What each symbol does to the items:
bim: te>mos, su>nus, se>zis, po>dav, pu>tas
baf: te>lud, su>lel, se>tez, po>bom, pu>nat
maz: te>sav, su>mal, se>vus, po>fam, pu>kiz
gon: te>bup, su>tas, se>bap, po>kov, pu>zis
rem: te>lav, su>veb, se>sav, po>nof, pu>nuv
zan: te>kud, su>moz, se>lel, po>fom, pu>zul
nuv: te>fur, su>nof, se>ziv, po>mal, pu>maz
ved: te>puv, su>piz, se>gov, po>rol, pu>dom
fef: te>ged, su>nik, se>veb, po>vap, pu>nam
vot: te>ner, su>ziv, se>dav, po>vus, pu>lom
fam: te>kiz, su>sav, se>nus, po>ziv, pu>vot
vap: te>nam, su>ged, se>lav, po>kun, pu>lor
zis: te>baz, su>kov, se>zok, po>kan, pu>bif
tez: te>mup, su>pek, se>dom, po>gug, pu>piz
kep: te>fad, su>lov, se>ged, po>mab, pu>sop
lav: te>nof, su>rem, se>fam, po>nuv, pu>fur
dom: te>nef, su>rol, se>lov, po>mil, pu>luz
gug: te>piz, su>mup, se>mil, po>ved, pu>puv
moz: te>zan, su>saf, se>sog, po>kud, pu>fom
mil: te>luz, su>nef, se>fad, po>gov, pu>gan
bog: te>rak, su>bap, se>bas, po>zok, pu>deg
fav: te>pek, su>vuf, se>puv, po>tez, pu>mup
gov: te>gan, su>luz, se>sop, po>mev, pu>lov
gir: te>zot, su>zul, se>nat, po>sog, pu>lel
vuf: te>fav, su>nat, se>ved, po>pek, pu>tez
nef: te>mil, su>dom, se>kep, po>luz, pu>gov
sog: te>lel, su>zot, se>fav, po>baf, pu>lud
bap: te>bog, su>bif, se>zik, po>rak, pu>zok
nik: te>fef, su>nak, se>lag, po>ged, pu>vap
bas: te>ful, su>zik, se>tis, po>soz, pu>loz
puv: te>rol, su>ved, se>gan, po>dom, pu>nef
lov: te>kep, su>mev, se>fef, po>fad, pu>mab
bos: te>bez, su>loz, se>pez, po>zal, pu>tis
lel: te>baf, su>sog, se>pek, po>lud, pu>bom
ner: te>vus, su>vot, se>tas, po>lom, pu>nus
zot: te>sog, su>gir, se>vuf, po>lel, pu>baf
baz: te>kan, su>zis, se>deg, po>bif, pu>bap
lom: te>nus, su>vus, se>bup, po>bim, pu>mos
luz: te>gov, su>mil, se>mab, po>gan, pu>mev
saf: te>moz, su>tik, se>zot, po>zan, pu>kud
nus: te>bim, su>lom, se>kov, po>mos, pu>dav
kun: te>lor, su>nam, se>nuv, po>lag, pu>veb
nak: te>nik, su>sop, se>lor, po>fef, pu>ged
sav: te>fam, su>maz, se>lom, po>kiz, pu>ziv
mal: te>maz, su>fur, se>ner, po>sav, pu>fam
tas: te>gon, su>dav, se>bif, po>bup, pu>kov
deg: te>mok, su>zok, se>loz, po>sif, pu>zik
kan: te>bif, su>baz, se>mok, po>bap, pu>bog
sek: te>pez, su>guk, se>zan, po>naz, pu>ral
mev: te>lov, su>gan, se>nik, po>kep, pu>fad
pez: te>naz, su>sek, se>kud, po>ral, pu>tik
mok: te>sif, su>deg, se>bos, po>zik, pu>bas
kiz: te>ziv, su>fam, se>bim, po>vot, pu>ner
zik: te>bas, su>sif, se>zal, po>ful, pu>soz
mos: te>dav, su>bim, se>baz, po>tas, pu>gon
tis: te>tad, su>zal, se>tik, po>guk, pu>sek
naz: te>ral, su>pez, se>fom, po>tik, pu>saf
loz: te>bos, su>soz, se>sek, po>bez, pu>zal
rol: te>dom, su>puv, se>mev, po>nef, pu>mil
lor: te>lag, su>kun, se>fur, po>veb, pu>rem
kud: te>fom, su>zan, se>baf, po>zul, pu>gir
piz: te>ved, su>gug, se>luz, po>puv, pu>rol
guk: te>sek, su>tad, se>moz, po>pez, pu>naz
vus: te>lom, su>ner, se>gon, po>nus, pu>bim
zok: te>deg, su>rak, se>soz, po>mok, pu>sif
rak: te>zok, su>bog, se>ful, po>deg, pu>mok
lag: te>veb, su>lor, se>mal, po>rem, pu>lav
bup: te>kov, su>gon, se>bog, po>zis, pu>baz
nam: te>kun, su>vap, se>nof, po>lor, pu>lag
ziv: te>vot, su>kiz, se>mos, po>ner, pu>vus
dav: te>tas, su>mos, se>kan, po>gon, pu>bup
mup: te>gug, su>tez, se>nef, po>piz, pu>ved
bez: te>zal, su>bos, se>naz, po>tis, pu>tad
zul: te>gir, su>fom, se>bom, po>zot, pu>sog
ged: te>vap, su>fef, se>rem, po>nam, pu>kun
nof: te>nuv, su>lav, se>kiz, po>fur, pu>mal
fur: te>mal, su>nuv, se>vot, po>maz, pu>sav
tad: te>guk, su>tis, se>saf, po>sek, pu>pez
soz: te>loz, su>ful, se>guk, po>bos, pu>bez
fom: te>zul, su>kud, se>lud, po>gir, pu>zot
pek: te>tez, su>fav, se>rol, po>mup, pu>gug
veb: te>rem, su>lag, se>maz, po>lav, pu>nof
nat: te>vuf, su>bom, se>piz, po>fav, pu>pek
tik: te>saf, su>ral, se>gir, po>moz, pu>zan
gan: te>mev, su>gov, se>nak, po>lov, pu>kep
kov: te>zis, su>bup, se>rak, po>baz, pu>kan
ral: te>tik, su>naz, se>zul, po>saf, pu>moz
bom: te>nat, su>lud, se>gug, po>vuf, pu>fav
ful: te>soz, su>bas, se>tad, po>loz, pu>bos
fad: te>mab, su>kep, se>vap, po>sop, pu>nak
zal: te>tis, su>bez, se>ral, po>tad, pu>guk
bif: te>bap, su>kan, se>sif, po>bog, pu>rak
sop: te>nak, su>mab, se>kun, po>nik, pu>fef
sif: te>zik, su>mok, se>bez, po>bas, pu>ful
lud: te>bom, su>baf, se>mup, po>nat, pu>vuf
mab: te>sop, su>fad, se>nam, po>nak, pu>nik

The rows follow the links: the fewer symbols apart two items are, the more alike their rows tend to be.

Each row is also shifted at random along 6 hidden directions that mean nothing.

The rows of 90 items, shuffled:
Each row is one item's numbers.
r1: [   9   -2    2    1   38   -4   14    6   24   -6   -2   35   -8    6  -10   15   16  -18  -15    6   -8   30   23  -11    2    4  -22  -28   15   21   14   65   13]
r2: [ -39   -2   16  -13  -91  -51   18   13   15  -42    4   29  -12  -29   -7   40   13  -11   -6   -4   -2   24   23    6    3   26   -5  -27   13   13   12  -44   36]
r3: [ -84  -14  -28   28   69   70  -35  -18    9  -11    1  -29    2   18  -17  -40    1  -24  -10    8    6  -13    1    8   23   -6  -14   23    5   -4    1    5    0]
r4: [  49    1    8   -9    0  -27    0   10  -22   14   -7  -26   14    7   16   32  -18   28   19  -20   10  -22  -16   -5   -9    3   -6   19  -21  -18  -19   10   10]
r5: [  18   11   -4   15   13   34    3  -37   17   19   14   31  -25    2  -10  -10   23  -21  -24   31  -13   21   -6    3  -10  -36   41  -24   17   26   35  -32  -44]
r6: [ -11    2   -3   25  -10   14  -18  -34   15  -13   28    8  -28  -16  -27  -75   23  -26  -27   21   -3    9    2   22    8  -13   28  -13   12   24   35  -66  -21]
r7: [  83   -7  -19    6   46   75    4    5   37  -60    6   33    4    2  -11  -36   19  -43  -15   28  -17   32   39   11   28   13  -44  -16   39   10    3   17   35]
r8: [ -40   -7   13   -5    8  -55   -8   13  -21  -11    6  -37   14    2    5    7  -11   29   16  -32   17  -29  -16    6   -1   15  -30   21  -27  -16  -14    1   41]
r9: [  67   11    1  -22  -55   -5    3   29  -29   16  -13  -17   19  -17   21  -44  -26   24   26   -7   -3  -18   -3   -1   -5    9   21   22   -9  -29  -33  -11  -24]
r10: [  13   21    1  -22   47   33   33   -1  -14   37   -4   24   18   24   37   21   -7   26   18   17  -18    3  -16  -11  -28  -35   10   -3    5  -12  -16   39  -33]
r11: [ -20  -20  -17   13   36   14  -31   32    3  -34  -11  -38   14   -2  -19  -58  -11  -16    6  -17   14  -15   25    1   38   41  -54   26    1  -15  -22   51   41]
r12: [   5   14   -5  -39  -51   56   33   46    2  -64    2   39   34  -26   33  -64   -9   -4   23   30  -32   23   39   16   16   24  -28   -4   39  -27  -40  -29   31]
r13: [ -16    7   11   -4  -13  -30   20    8   12   -2    4   37  -12  -14   -6  -14   15   -9  -10    7   -9   26   19   -6   -5    5    0  -29   11   20   15   26   -1]
r14: [ -19   -9  -20   24   13   29  -36   -5    2   22  -12  -30   -8   -2  -21  -49   -6  -18   -8   -2   11  -11    4   -5   15    4   18   19   -4    0    5   16  -35]
r15: [ -20   16   13  -16  -17  -22   33    6   -1   31   -5   37   -5   -2   15   19    3   12    1    8  -12   21    4  -15  -25  -12   25  -25    5   10    4   29  -29]
r16: [  45   -2    3    9   75    2  -13  -24  -16   -2   25  -33   12   28    8    0    1   22    5  -10    7  -29  -35   15   -7  -21  -21   17  -20  -10    0  -17   26]
r17: [ -49    3    1    1  -38   -7    7    2   16    0   -3   31  -18  -17  -13  -10   12  -21  -13   10   -6   24   20   -4    3    5   19  -23   16   19   16    2  -17]
r18: [  -3   13    6  -22   46   13   19   12  -17   -7   16    4   26   12   31  -36   -7   28   21    6  -15   -6  -10    6  -10  -11  -24    5   -1  -18  -22   15   13]
r19: [ -56  -21   -3   30   75  -35  -33  -11    0    9    1  -43   -6   20  -26   12    3   -1  -11  -33   27  -22  -13   -7   11    8  -30   16  -25    8   12   52   25]
r20: [  35   -8  -13   28   23   15  -27  -17   13   22   -7  -10  -19    0  -27  -35    7  -26  -21    3    8    1    5   -6   11   -4   20   -1    2   18   19   25  -34]
r21: [ -72   -8  -21  -12  -25   31    5   75   28  -43  -37   32   14  -33  -15  -81  -11  -45    1    8  -11   38   84  -20   46   66  -43  -10   42   -2  -29  113   18]
r22: [ -69  -26    9   29   28 -101  -31    5   10    8   -2  -32  -24   -3  -47   -9    9  -12  -22  -43   34   -7   12  -16   16   34  -26   -5  -26   29   27   78   27]
r23: [  97    4    3  -10   -1   -4   19   30   19  -27    3   43   -1  -16   -4  -54   11  -20   -8   13  -16   33   43   -3   14   24  -22  -28   29   14    0   51   15]
r24: [   6  -16   -8   19   12  -19  -26   21   17  -20   -6  -13  -10  -16  -36  -68    5  -29  -16  -11   13    6   34   -6   31   38  -26   -1    6   16    7   56   17]
r25: [ -55    8   15  -26  -20  -28   21   23  -17  -16   10    1   20   -7   24  -14  -10   29   22   -6   -7   -7   -3    9   -6    8  -18    4   -5  -18  -23   -9   27]
r26: [ -23    5   11    1   18  -27   18    6   16  -10   13   35  -12   -4   -8  -24   19  -12  -14    7   -9   26   18   -2   -3    4  -14  -31   13   21   14   37   13]
r27: [ -13    3   16  -22   49   -2   31   -4   -1  -55   32   18   24   25   28   55   11   26   12    3  -14    1  -14   21  -13   -8  -60  -10    2   -9   -9  -29   81]
r28: [  78   14  -20  -31   19  101   29   22  -10    9  -24   20   38   17   48   29  -25   12   29   30  -24    6    3  -10   -8  -19    0   16   23  -36  -45   23  -25]
r29: [ -25    5    1   16   -2    0   -2  -26   18   -6   20   24  -26   -7  -19  -17   26  -20  -25   16   -5   18    4    8   -1  -14   18  -24   11   28   34  -31  -11]
r30: [ -45   15   18  -21   42  -26   31   10  -11   -5   23   19   14   10   24  -26    6   29   10    1  -14    4   -6    4  -16  -10  -26  -14    1   -4   -9   24   24]
r31: [   7   -7    5   33   -1  -54  -37  -24    2   12   20  -30  -30  -15  -37  -67   15  -10  -22  -16   19  -13  -11    8    5    2   21    3  -18   26   32  -26  -14]
r32: [  -7  -14    3   23   18  -71  -35    7   -5   18   -4  -44  -14   -6  -32  -46   -3   -1  -11  -37   28  -21    2  -10   14   25   -9   13  -27   13   10   55    6]
r33: [  41   11   14   -8  -42  -68  -11   23  -33   31    2  -35    5  -25    4  -98  -21   31   17  -25   10  -29  -10   -2   -5   12   27   20  -26  -14  -18    5  -28]
r34: [ -17    2    2  -14   49   -1    0   24  -17  -20    9  -22   30    9   17  -59  -13   23   20   -9   -2  -19   -2    8    7   11  -44   20   -7  -24  -29   31   36]
r35: [ 114   -1   -9   18  -17   59  -27  -58  -11    2   17  -31   -6   10    5   26    2    3   -3   17    5  -29  -47   29   -8  -40   46   25  -11  -10   14 -144  -28]
r36: [ -26    5   10    3   46  -30   14   11   17  -15   23   34   -9   -7  -15  -75   23  -11  -18    8  -10   27   27    0    6    8  -26  -34   15   26   18   60   16]
r37: [  -4  -13  -21   15  -33   61  -15  -12   24  -18  -19   10  -14   -4  -17   42    5  -40  -17   16    1   16   17   -2   18    5   14   -3   20    8   14  -32  -13]
r38: [  28    4   -7   -1  -31    1  -17    7  -24   32  -16  -35    6   -9    5  -33  -24   15   15  -12    9  -28  -13   -4   -2   -1   32   29  -17  -20  -20  -10  -38]
r39: [  53  -11  -12   11  -45   34  -10   -8   25  -30   -7   15  -16  -14  -21   18   12  -37  -17   15    1   18   23    6   18   14    7   -8   19   12   15  -42    5]
r40: [ -59    4   22   -7   69  -55    7   -3  -21   -5   32  -20   16   21   14   -9    1   42   14  -21    4  -22  -28   10  -17   -8  -42    6  -25   -7   -4   12   46]
r41: [   5  -17   -8   18   95   16  -22  -24   -3    3    3  -41   10   41   -3   54   -3   10    1  -15   18  -26  -26    1   -1  -14  -33   22  -21   -8    1   23   28]
r42: [  25   11   24   -7   15  -66   28   -4    3   27   13   37  -15    3    1   24   17   12   -9   -4   -6   22   -1  -14  -25  -12    5  -35   -3   25   20   48   -5]
r43: [ -12   -8    0   10  -22  -28  -11   17   21  -42   14   13  -15  -31  -31  -93   15  -30  -20    1    1   18   39   11   27   36  -19  -18   14   21   15   12   25]
r44: [  -4   22    4  -28  -40   62   30   -3    1  -63   31   39   20  -14   31  -43    9    3   10   42  -34   15    4   38   -1  -12   -5  -12   32  -17  -13 -113   22]
r45: [ 111  -11    0   21  -26  -46  -30   11    1    5   -2  -28  -14  -22  -33  -65   -2  -16  -11  -22   19  -11   13   -4   20   28    6    8  -11   11    8   19   -7]
r46: [  48   -2   21    3   29  -99  -12   10  -27   17   17  -43    1   -1   -5  -56   -7   38    8  -41   19  -31  -20    2   -7   11  -20   14  -38    0   -3   33   22]
r47: [  -1   18   26  -24  -73  -57   30   13  -11    3   10   27   -1  -24   17   -3    3   21    8    0  -11   11   -2    2  -18    2   20  -19   -3    3    0  -33   -3]
r48: [ -30   -4   24   14   16  -80    5  -17   19  -16   31   19  -26   -2  -26   11   33   -6  -26  -11    6   16    1    6   -7    3  -16  -34   -7   38   41    0   36]
r49: [ -84    1  -29  -23   64  127   16   19   -6   -3  -32    2   45   38   44   61  -27    5   30   20  -16   -4    0   -9    4  -13  -30   28   19  -45  -52   47    1]
r50: [ -19  -19  -15   16   37   22  -32    5    1  -24   -6  -38   10   10  -12  -15   -8  -11    0  -13   15  -19    3    7   25   17  -33   25   -8  -12   -9   11   30]
r51: [  16   -4  -14    0  -60    9  -20   18  -23   52  -42  -40    5  -12    2   -1  -35    4   17  -16   14  -25   -6  -18    3    8   48   35  -17  -22  -26   15  -61]
r52: [  62   12   -6  -24 -113   22    9   11  -30   66  -49  -16    8  -10   31   77  -38   23   29   -4    1  -17  -20  -22  -21  -11   76   26  -15  -34  -32  -33  -81]
r53: [ -23   10   -2  -27   -7    8   34   47    9   -7  -16   42   15  -14   13  -37   -6   -6   10   11  -20   30   40  -15    5   22  -19  -20   27   -5  -23   82    1]
r54: [ -43  -15   11   17   39  -71  -25  -13  -17   26    1  -52   -5   18  -13   43   -7   22    1  -45   32  -35  -29   -8   -6    4  -15   21  -41    1    8   29   20]
r55: [ -46   -2    4   10  -13  -26   -5    8   20  -39   22   19  -16  -28  -28  -94   19  -26  -21    6   -4   21   33   14   21   24  -15  -22   17   23   20   -2   22]
r56: [ -53   14   -3   -6  -11   44   23  -14   12    8    2   44   -7    1    9   16   11  -13   -8   32  -19   26    6   -2  -11  -24   29  -24   25    9   10  -17  -33]
r57: [  26   -1   -6  -29  -22    8   13   49  -15  -11  -30  -14   36   -3   25   19  -32   17   32  -14   -1  -10   15  -11    8   29  -30   22   -3  -35  -47   44   26]
r58: [  51    0  -24   16    1   69  -23  -36  -16   73  -35  -33   -5   22    5   66  -20    2    4    7    9  -25  -38  -14  -13  -41   69   32  -15  -15   -4  -21  -85]
r59: [ -23   11   -6  -33  -86   19   11   48  -22  -13  -23   -6   30  -28   29  -42  -33   16   34    1   -9   -9   18    1    7   26    7   23    5  -37  -49  -17   -8]
r60: [  42   -7   14    3  -82  -54  -24    0  -22   -9    8  -48   -3  -25   -7  -21  -12   19    8  -26   20  -34  -19   17    2   18   17   26  -28  -12   -4  -86   12]
r61: [  38   13    0  -25  -22    4   18   22  -25   44  -26   -2   19    0   30   17  -27   30   26   -2   -7   -8   -8  -20  -17   -5   22   13   -8  -24  -32   36  -37]
r62: [  31   20    6  -24   16   29   28   -2  -15    7   12   20   19    9   35  -11   -4   26   19   21  -20    0  -14    7  -22  -27    7   -4    7  -17  -17  -21  -11]
r63: [ -42   -5  -15    8  -46   12   -6   17   20   17  -31   17  -18  -21  -21  -10   -1  -35  -12    6    3   22   35  -21   17   19   25  -11   19   13    5   46  -37]
r64: [  51   -4    5  -38  -18   -4   39   59   15  -70  -11   41   30  -10   18   37   -5   -5   17    0  -14   30   48   -5   17   49  -77  -16   28  -12  -31   54   84]
r65: [  51  -18  -14   31   45   48  -32  -47   13  -38   20  -25   -8   20  -18   37   15  -20  -17    5   10  -14  -19   25   12  -14  -18   12   -1    4   24  -76   34]
r66: [ 122  -20  -16   13  -30   44  -26  -14    5  -14  -23  -33    2   10   -7   88  -11  -16    0   -7   15  -16   -8    2   15    6    3   27   -3  -14   -3  -54   10]
r67: [ -15  -10  -18   19    0   11  -35   23    8  -26   -2  -22   -3  -23  -30 -126    0  -31  -10   -4    9   -3   33    8   37   36  -16   12    9    0   -4   24    4]
r68: [ -26    0   -7   -8   14   26   -4    2  -16    3   -4  -24   21   14   20   13  -19   20   19   -4    0  -22  -17    3   -2   -6   -6   27  -11  -26  -23  -13    5]
r69: [-149   -8    4    2    5  -15  -17   -9  -17  -11    9  -43   11   11    5   23  -11   20   13  -19   14  -34  -27   13    0    0  -16   27  -24  -19  -10  -44   30]
r70: [ -10    2  -23   -3  -52   67  -18    2  -20   33  -35  -32   10   -4   15    9  -30    1   18    4    5  -24  -13   -6    2   -8   47   38   -3  -32  -28  -34  -59]
r71: [ 123    9   11  -21    0   -7   40    4    7    6   -5   45    5   12   23   89    6   10    4    8  -13   24    1  -13  -21  -13   -6  -25   11    5    0   24    7]
r72: [   5   -5   -5   33   18  -23  -25  -24    8   67  -17   -9  -34    5  -32    5    7  -17  -24  -10   17   -1   -6  -25   -3  -15   46   -5  -12   28   31   54  -66]
r73: [   3  -15  -25   16   49   59  -27   -5   -2   14  -24  -34    9   23   -3   25  -15  -10    4   -4   11  -17   -6   -9   13   -3   -8   30   -3  -15  -12   34  -11]
r74: [ -31   28   16  -24  -42  -32   29   26  -13   18    8   34    2  -27   15  -87   -2   15    9   13  -19   15   12   -4  -14    0   24  -19   10    0   -8   16  -34]
r75: [   7  -19  -22   14  -63   17  -32   16    8   -1  -37  -27   -6  -19  -26    4  -15  -32   -6  -12   18   -6   23  -10   28   33   15   22    2   -5   -8    0  -17]
r76: [  61  -21  -14   24    8   10  -25   -9   15   12  -23  -19  -13    8  -25   49    0  -25  -15  -12   17   -2    7  -15   13    9    2    7   -3   10   12   30   -8]
r77: [ -46   13    0  -25   68   35   27   18  -10  -16    8   16   33   20   33  -13   -6   21   21   12  -20    3    0    3   -7   -8  -41    3   10  -21  -29   42   27]
r78: [  34    5   -8   17   19   15  -34   -7  -13  -19   30  -37    2  -16  -12 -164   -2    0   -2    7    1  -26   -6   29   17    1    2   20   -4   -8   -1  -51   -7]
r79: [  30  -11  -20   29   64   58  -21  -36   23   -3    5    2  -16   21  -22   15   18  -31  -25   17    2    7   -2    4   11  -20   -1   -4   12   18   26   -2   -9]
r80: [   0  -21  -29   22   49   91  -32  -25   13  -43    1  -28   11   21   -8   26    1  -26   -6   12    6  -12   -4   19   24   -3  -28   25    9  -13   -1  -49   31]
r81: [ -23  -13  -34   -2 -109   84   -8   23   28  -24  -48   17   -3  -28  -12   44  -12  -54   -5   22   -2   25   48  -10   32   33   24    5   37   -7  -12  -26  -23]
r82: [  71   -9    1   21    0  -47  -15    1   15   28  -13    0  -28   -8  -35   -2    8  -20  -22  -15   15   12   15  -21    7   15   10  -15   -6   27   25   63  -20]
r83: [   8   14   19  -20   21  -23   34    6    2  -16   23   35    6    4   18   -5   13   15    3   11  -18   19    3    7  -14   -7  -23  -26    9    5    2    7   26]
r84: [ -55   14    8  -13  -60  -15   27   -3    2   36  -14   34  -13   -8   10   62    2    4    1    9   -8   22    0  -16  -21  -13   45  -24    5    9    8   -6  -41]
r85: [  -6   16   28  -23  -38  -65   29    2  -14    2   20   21   -3   -9   18   13    6   31    8   -3   -8    4  -14    6  -25   -8    9  -20   -8    5    5  -35   11]
r86: [  49    4   12  -28  -54  -24   21   14  -18   12  -19   -5   15    5   28  104  -20   29   25  -14    3  -12  -16  -10  -19    1    5    9  -16  -22  -21  -16    7]
r87: [ -52  -27  -20   25  -15   51  -28  -22   24  -36  -13  -19  -10    8  -23   84    4  -39  -15    1   15   -3    3    9   24   12  -12   12    6    2   13  -53   24]
r88: [  38  -25    8   19  -34  -49  -20   -9   26  -67   20   -9  -20  -16  -38   28   24  -27  -23  -17   18    6   13   20   23   34  -37  -11   -2   21   32  -56   73]
r89: [  -7   15   14  -23  -28  -36   25   10  -23   38  -11    4    8    2   27   38  -14   35   19  -10   -4   -8  -18  -14  -27  -11   22    1  -14  -13  -16   11  -21]
r90: [  35   -2  -18   26    6   50  -22  -27   16    6    5    3  -20   -6  -21  -48   13  -33  -22   25   -3    9    7    6   10  -16   33   -5   15   15   24  -33  -42]

Some items, each with its row:
mev r11
zis r13
dom r41
kan r56
kiz r81
baz r2
kud r86
rol r54
nus r5
gov r73
bez r85
sif r71
sav r6
kov r26
nak r14
ziv r43
zot r40
mos r48
bup r23
sop r3
piz r70
tad r30
puv r51
gug r38
rem r24
ner r7
nef r58
luz r78
veb r20

Row, symbols taken left to right, then the row they reach:
r80 te pu pu: r67
r89 pu pu se: r4
r31 pu pu te te: r90
r46 po pu se: r50
r65 po pu pu pu: r79
r18 po po: r49
r27 se se su pu: r34
r72 po pu pu po: r63
r15 te te po: r74
r17 su se po po: r42
r59 pu se se pu se: r19
r37 te su su: r82
r87 se pu te: r39
r9 te te te: r68
r69 se su te pu: r35
r77 se su te pu: r57
r83 su te pu: r44

